In the rows, zero is written as 128.
Each row is followed by its class.
98  148  138  75  141  114  74  210  101  60  167  146  93  178  90  94  79  118  166  196  181  168  93  142  144  109  138  133  127  131  78  114  160  90  111  138  141  101  129  139  126  114 | gegug
92  232  148  82  148  90  122  144  110  98  95  141  141  174  117  106  82  129  114  198  194  186  177  210  128  113  144  170  112  94  98  97  57  108  86  128  105  103  147  128  101  127 | Golin
89  178  129  100  149  74  101  171  125  136  107  134  136  181  122  116  74  125  124  167  188  205  152  176  129  138  169  156  104  108  112  156  79  83  104  142  104  66  148  119  101  106 | ponur
93  170  126  91  148  76  118  138  125  108  108  132  151  193  121  106  91  98  122  187  177  209  170  196  139  138  162  159  98  100  110  115  75  68  99  133  106  85  149  128  106  107 | gos
72  125  143  56  63  79  78  191  94  121  139  148  128  200  108  106  76  89  159  195  187  164  128  175  181  114  132  132  161  144  71  99  171  34  119  111  147  114  101  194  128  158 | ponur
138  205  145  94  152  61  104  129  119  118  131  168  150  185  102  113  95  107  119  187  187  207  167  191  145  137  154  148  104  97  87  108  60  98  117  155  118  74  159  143  111  103 | vade
112  179  122  117  167  114  98  153  133  88  124  130  117  185  121  144  81  148  103  165  174  197  163  166  125  133  163  150  108  114  126  145  95  100  91  178  106  60  146  121  99  82 | nug
90  158  141  78  126  111  67  189  100  45  150  145  97  175  104  103  83  126  158  204  174  170  50  155  152  120  152  149  134  138  66  114  168  94  116  149  127  101  145  136  113  109 | gos
112  108  137  49  73  62  90  179  101  95  173  180  146  206  95  116  90  66  147  189  188  184  121  190  185  99  121  114  148  142  66  106  141  50  146  148  181  116  114  214  130  149 | vade
92  148  134  92  122  103  77  228  105  47  170  143  89  180  100  96  77  123  163  198  168  167  75  142  148  111  133  136  143  126  76  139  170  100  113  147  124  119  123  146  118  126 | gov
91  219  137  105  167  79  109  149  95  127  103  140  126  165  122  109  84  127  129  188  190  182  171  171  99  139  170  170  105  98  68  112  67  112  97  141  105  81  157  118  96  116 | ponur
80  130  155  52  87  105  74  181  113  80  128  146  118  175  104  118  91  108  158  208  165  168  94  169  179  117  140  135  157  153  79  105  156  66  127  124  133  120  125  189  126  143 | gos
97  162  124  108  150  97  116  163  130  98  119  132  141  200  125  122  70  112  109  178  185  207  186  177  137  124  153  149  103  98  120  144  97  77  100  147  127  84  132  135  102  120 | nug
105  205  144  100  147  96  107  133  121  108  111  145  135  172  123  119  57  133  120  190  189  187  197  180  124  122  168  163  113  94  112  103  83  94  85  147  109  89  152  129  105  115 | nug
120  207  132  118  155  73  112  153  112  102  139  154  125  181  117  122  94  114  110  177  179  188  171  188  116  143  141  159  112  105  80  94  59  107  93  146  111  85  156  135  97  108 | gov
86  128  135  81  88  88  98  212  97  82  165  151  114  208  107  108  84  83  154  197  170  163  132  170  166  111  112  128  157  140  72  97  166  64  109  111  147  129  103  185  126  153 | gov
89  121  148  57  80  76  97  204  102  74  138  157  130  176  103  110  78  69  156  188  166  167  108  184  169  92  146  125  141  141  75  125  145  78  143  144  154  138  110  213  116  170 | Duk
75  111  143  46  86  88  115  203  95  93  161  156  131  194  114  112  67  61  151  197  190  167  122  183  156  105  134  133  143  124  54  100  157  59  120  124  179  130  110  188  108  162 | fulam
106  158  126  116  157  80  112  193  133  102  129  142  145  210  118  132  90  103  118  160  186  215  158  173  119  144  146  141  96  112  113  154  78  93  108  133  138  74  124  136  92  102 | pases
97  190  139  90  132  63  106  152  120  142  108  137  143  173  120  116  84  117  126  182  178  198  176  188  135  129  179  155  117  108  103  117  68  84  123  135  110  85  140  164  106  137 | ponur
79  120  142  58  86  78  97  221  101  111  143  152  122  173  112  121  93  84  158  186  177  174  90  159  161  106  138  134  142  143  60  128  132  75  152  154  161  131  117  213  111  177 | ponur
87  150  146  84  143  139  107  237  99  45  169  139  82  209  100  97  70  102  151  190  170  162  78  134  133  133  126  133  125  121  64  159  197  104  102  162  138  100  119  117  97  109 | fulam
79  108  124  69  84  66  103  220  94  75  161  151  131  194  113  106  89  64  150  198  183  178  110  177  163  97  128  132  149  134  61  114  137  58  137  126  173  148  108  201  116  167 | gov
89  97  138  51  71  96  104  197  98  80  148  146  130  182  112  124  79  76  139  199  165  170  138  171  162  82  139  121  150  147  76  111  150  62  148  149  179  138  103  218  114  175 | nug
112  223  156  70  121  82  115  123  110  136  91  167  146  162  109  107  40  130  125  210  180  196  169  204  147  117  174  161  123  90  119  106  62  92  107  153  101  111  151  157  112  123 | filed
113  216  154  84  173  94  123  159  127  118  108  142  130  165  107  107  89  127  138  190  167  196  188  178  114  126  171  159  93  100  116  107  44  113  108  148  108  109  157  139  108  118 | gegug
87  110  136  53  78  67  117  201  90  83  150  162  140  194  114  115  81  37  151  186  171  170  126  187  162  97  133  126  136  131  65  106  136  77  138  128  166  139  114  210  118  176 | Duk
97  135  143  73  99  97  90  213  89  67  144  151  112  203  105  104  67  70  154  192  160  159  103  175  160  114  134  128  140  134  72  128  183  85  117  115  132  103  118  153  119  130 | Duk
89  155  144  93  118  106  71  223  98  50  155  150  110  200  93  100  77  95  161  191  191  170  73  142  143  124  143  139  141  137  68  128  176  76  117  139  152  98  109  146  108  107 | pases
116  194  134  88  169  82  117  149  118  118  120  142  141  186  107  104  100  99  124  189  174  204  188  186  129  132  170  153  92  96  100  97  57  83  116  129  118  87  149  142  110  114 | gegug
106  229  146  111  150  62  134  153  113  112  114  153  137  166  118  90  85  110  129  201  177  190  180  194  115  129  154  180  106  87  91  90  46  109  93  137  105  116  155  138  102  127 | gov
110  169  151  87  148  105  47  219  114  49  146  158  92  167  80  109  78  154  170  205  182  183  35  145  176  111  163  137  135  129  82  178  171  100  132  181  118  91  134  151  123  100 | vade
88  127  157  59  93  106  111  213  107  97  153  150  120  210  105  111  76  61  148  202  177  162  124  172  173  128  124  130  152  127  72  103  171  59  112  120  154  116  106  181  113  145 | fulam
80  179  124  98  159  69  108  181  133  130  97  130  141  180  122  110  86  127  125  172  183  221  133  168  140  136  182  159  95  98  117  177  71  85  124  141  101  80  148  136  101  125 | ponur
87  174  115  93  163  81  123  179  126  102  102  131  153  193  124  120  100  108  101  172  196  215  144  207  150  121  141  156  93  100  103  154  63  83  102  127  122  79  140  122  93  115 | Golin
84  140  143  53  89  96  95  214  97  83  141  136  132  199  112  113  87  88  145  200  182  167  111  199  182  96  121  129  144  136  67  119  161  66  115  101  145  111  107  176  115  150 | Golin
92  159  136  90  125  106  83  203  87  34  152  152  97  193  102  86  62  92  151  192  166  168  71  156  144  113  148  133  132  128  79  132  188  100  113  128  125  93  128  122  112  113 | Duk
82  116  131  41  71  80  118  188  86  101  147  169  141  194  108  105  62  67  139  200  177  176  118  185  175  94  127  121  145  138  75  118  148  55  142  150  170  144  107  204  119  161 | filed
87  106  138  59  72  94  107  193  97  82  150  143  133  187  118  123  85  69  141  203  172  172  136  170  171  90  138  127  149  144  74  100  153  55  137  140  178  136  100  220  116  169 | nug
83  133  141  87  92  96  85  214  100  78  154  148  106  191  107  113  84  108  156  204  176  163  114  163  166  112  116  132  163  145  73  116  163  72  102  109  141  118  108  180  127  137 | gov
110  167  139  87  134  101  59  188  95  46  166  159  101  188  86  95  74  128  160  204  187  181  58  145  163  114  144  133  136  125  70  137  178  91  117  158  128  81  134  124  123  93 | vade
102  157  127  99  154  96  97  150  145  96  123  137  133  195  115  129  95  134  114  164  167  212  147  186  138  144  150  144  97  118  114  155  89  88  109  154  101  63  152  134  106  98 | gos
98  132  142  51  115  99  88  216  105  82  161  144  110  198  99  103  89  98  167  195  165  174  124  169  162  110  141  123  125  135  87  127  159  65  123  125  142  117  118  179  130  130 | gegug
99  234  149  108  157  83  107  157  121  100  107  146  120  153  115  117  72  158  140  200  177  187  166  179  113  122  179  174  117  90  102  117  54  125  96  150  89  120  158  142  105  124 | gov
99  121  139  71  90  106  98  198  99  84  155  151  122  211  114  113  70  69  140  195  175  166  140  168  171  113  117  131  144  133  83  96  181  50  110  130  155  112  109  171  119  141 | nug
104  179  135  111  165  86  116  192  130  97  114  140  137  195  112  124  95  106  121  170  171  216  146  171  118  141  158  154  94  110  113  156  69  100  116  145  126  79  129  144  95  103 | pases
84  114  151  56  89  111  132  208  98  82  175  152  118  212  103  111  81  54  146  186  165  161  140  171  145  109  113  119  141  137  58  108  164  72  123  154  175  127  97  205  109  165 | fulam
86  156  126  89  129  127  96  198  76  53  163  158  92  211  102  94  49  100  139  194  180  165  88  138  145  116  111  121  142  137  72  136  195  93  103  152  144  98  115  120  117  107 | filed
96  175  132  111  136  114  90  210  87  38  176  154  82  195  102  94  86  114  145  187  172  164  73  143  125  128  114  144  135  135  57  115  167  105  99  155  129  102  132  122  103  107 | gov
77  99  136  53  72  87  92  220  96  103  159  144  122  200  111  119  85  73  155  179  169  174  108  159  161  106  129  117  148  152  65  135  161  61  149  144  164  120  100  210  119  174 | ponur
83  130  146  41  81  97  92  208  99  109  117  151  128  179  109  115  65  95  155  219  163  176  88  171  205  105  147  128  159  141  90  144  166  60  139  123  138  135  106  196  131  145 | filed
80  155  136  90  111  106  72  192  81  42  166  149  111  209  97  95  69  88  154  192  194  171  95  141  131  119  141  131  147  140  65  97  183  67  109  118  157  89  103  137  111  112 | pases
109  222  154  105  147  82  119  140  107  110  93  151  143  172  113  103  55  98  135  194  178  180  186  197  115  125  180  164  109  84  99  99  73  114  93  131  93  95  152  124  101  123 | Duk
115  204  152  85  161  96  103  149  120  105  122  148  116  171  105  122  72  160  134  194  186  185  213  179  108  120  163  151  105  101  119  109  60  117  93  138  110  98  150  140  116  109 | gegug
83  143  152  72  107  96  94  224  101  74  115  152  116  186  107  110  77  72  159  198  162  167  86  172  174  118  144  140  139  136  75  152  166  79  125  118  127  115  119  172  116  137 | Duk
82  123  141  49  95  87  76  192  106  74  143  153  126  178  108  120  85  77  154  199  177  171  82  179  165  111  151  140  146  141  62  106  140  63  143  144  151  122  139  191  121  149 | gos
95  162  144  84  129  123  53  189  96  35  150  142  86  181  99  109  80  135  155  205  177  159  57  154  145  130  154  146  141  140  66  123  184  90  108  156  115  85  145  122  111  86 | gos
100  164  133  93  160  85  99  164  144  106  106  131  141  182  117  120  85  117  125  177  173  214  142  187  146  143  168  155  93  104  118  157  76  82  106  146  96  75  158  125  105  102 | gos
92  124  145  66  82  114  77  196  103  84  150  144  115  204  111  133  64  101  145  194  175  157  138  174  173  111  131  127  156  143  82  118  188  49  108  136  143  104  109  184  123  135 | nug
65  124  137  50  83  78  85  207  95  102  140  142  122  173  108  108  79  98  164  193  177  174  93  159  163  95  156  134  147  140  68  129  145  65  147  140  152  128  113  207  124  175 | ponur
80  108  136  48  63  75  86  201  89  114  152  144  127  177  110  120  87  90  158  189  180  162  114  169  159  96  144  124  155  149  53  111  142  66  144  144  167  128  108  219  119  173 | ponur
86  156  144  86  121  110  54  232  91  80  144  132  87  173  102  107  65  130  174  200  181  158  63  140  149  116  162  142  146  134  59  157  185  91  118  149  122  88  124  144  116  119 | ponur
87  172  131  108  143  105  75  225  94  34  162  144  83  178  99  95  85  121  158  199  181  160  62  139  140  117  138  151  141  127  58  131  168  102  108  158  127  114  130  131  111  113 | gov
114  210  133  105  142  57  130  148  112  122  127  156  147  190  123  103  93  83  117  188  178  196  184  201  127  141  153  168  110  89  88  83  54  85  97  126  108  101  156  141  101  119 | gov
80  170  136  79  131  112  83  219  96  50  139  140  113  186  102  98  90  101  143  193  196  172  54  174  171  105  126  145  135  132  60  125  161  81  109  135  141  102  124  138  104  126 | Golin
107  202  128  85  149  76  132  141  95  134  100  152  156  183  122  98  64  70  121  203  177  201  170  199  144  129  173  158  110  88  92  111  77  77  108  140  116  98  142  141  109  112 | filed
102  210  149  100  162  87  110  164  124  106  100  140  141  179  108  121  98  119  132  181  158  207  158  177  115  137  186  157  101  109  102  134  68  101  127  144  109  89  132  159  98  119 | pases
94  191  129  94  184  100  98  209  146  89  90  124  130  171  117  133  99  149  114  175  179  213  105  193  154  123  162  160  95  101  118  200  70  113  113  152  95  78  149  129  97  108 | Golin
106  140  139  82  149  121  84  238  103  52  162  138  85  188  90  98  92  118  164  197  169  173  90  138  147  112  137  130  118  135  82  145  163  96  119  152  143  105  121  146  118  110 | gegug
114  207  145  99  148  70  111  129  115  114  107  156  146  171  110  114  79  99  117  176  172  187  176  197  126  133  178  148  105  100  92  104  65  108  114  133  98  80  158  142  95  127 | Duk
109  213  140  83  156  72  125  158  124  122  96  143  159  159  117  118  119  84  103  180  175  201  132  219  150  122  159  167  106  108  83  93  32  97  129  141  119  90  157  164  91  137 | Golin
80  173  148  83  137  105  56  240  104  76  127  135  88  147  101  103  80  140  179  199  181  170  14  129  158  120  177  158  136  128  63  168  163  103  133  170  115  107  139  151  110  127 | ponur
77  171  141  92  135  111  59  226  99  64  145  133  84  171  101  95  80  133  172  196  178  163  51  127  147  117  161  146  143  134  66  156  183  101  123  159  120  97  126  151  120  122 | ponur
112  201  141  95  140  60  120  135  115  106  107  156  152  182  120  107  79  76  117  182  173  199  178  207  138  130  179  155  108  94  107  94  68  93  113  123  108  91  149  150  101  126 | Duk
110  208  158  82  147  81  140  143  122  141  120  150  148  171  114  103  80  79  123  185  175  188  177  202  129  142  167  161  106  91  82  76  66  87  101  143  116  88  153  148  90  129 | fulam
102  209  141  88  142  84  114  129  104  131  108  159  139  165  118  116  38  137  129  199  194  186  184  191  132  118  164  152  119  95  103  108  79  102  88  144  109  100  144  133  109  118 | filed
114  219  134  115  155  68  113  150  112  110  120  148  135  172  112  107  97  108  120  194  173  194  159  192  126  139  170  168  114  90  83  97  56  96  111  140  97  93  158  146  99  120 | gov
89  116  139  53  75  70  109  192  82  78  147  161  138  186  115  107  72  44  153  193  164  173  113  191  157  92  149  125  140  135  65  101  149  74  142  113  162  130  115  197  113  170 | Duk
87  142  137  42  79  87  86  188  86  102  138  158  133  186  110  106  54  74  155  212  177  175  80  181  197  106  156  129  160  132  78  112  170  45  132  129  142  124  115  189  129  138 | filed
105  229  163  89  142  85  101  149  127  117  91  148  146  161  107  122  76  131  139  190  172  201  157  182  115  130  199  169  113  103  114  111  51  103  118  145  103  99  145  155  99  116 | pases
92  219  139  94  129  60  115  121  120  108  115  153  143  170  116  93  77  137  127  201  185  202  186  197  131  118  169  169  120  84  113  87  52  88  97  123  100  122  150  158  114  138 | gov
100  213  156  93  136  80  105  142  112  100  103  151  142  180  107  117  69  129  127  193  184  203  185  185  109  131  171  163  111  102  110  104  61  93  104  130  117  93  131  147  100  116 | pases
93  132  151  53  119  101  83  228  117  93  139  143  110  178  98  116  96  104  170  201  166  177  106  160  177  111  147  131  133  141  89  134  143  71  133  121  141  122  120  195  131  141 | gegug
88  96  132  52  82  96  110  221  99  84  152  154  134  199  108  134  102  71  127  177  185  168  116  197  172  88  85  118  143  152  57  107  135  74  134  135  186  126  100  199  105  174 | Golin
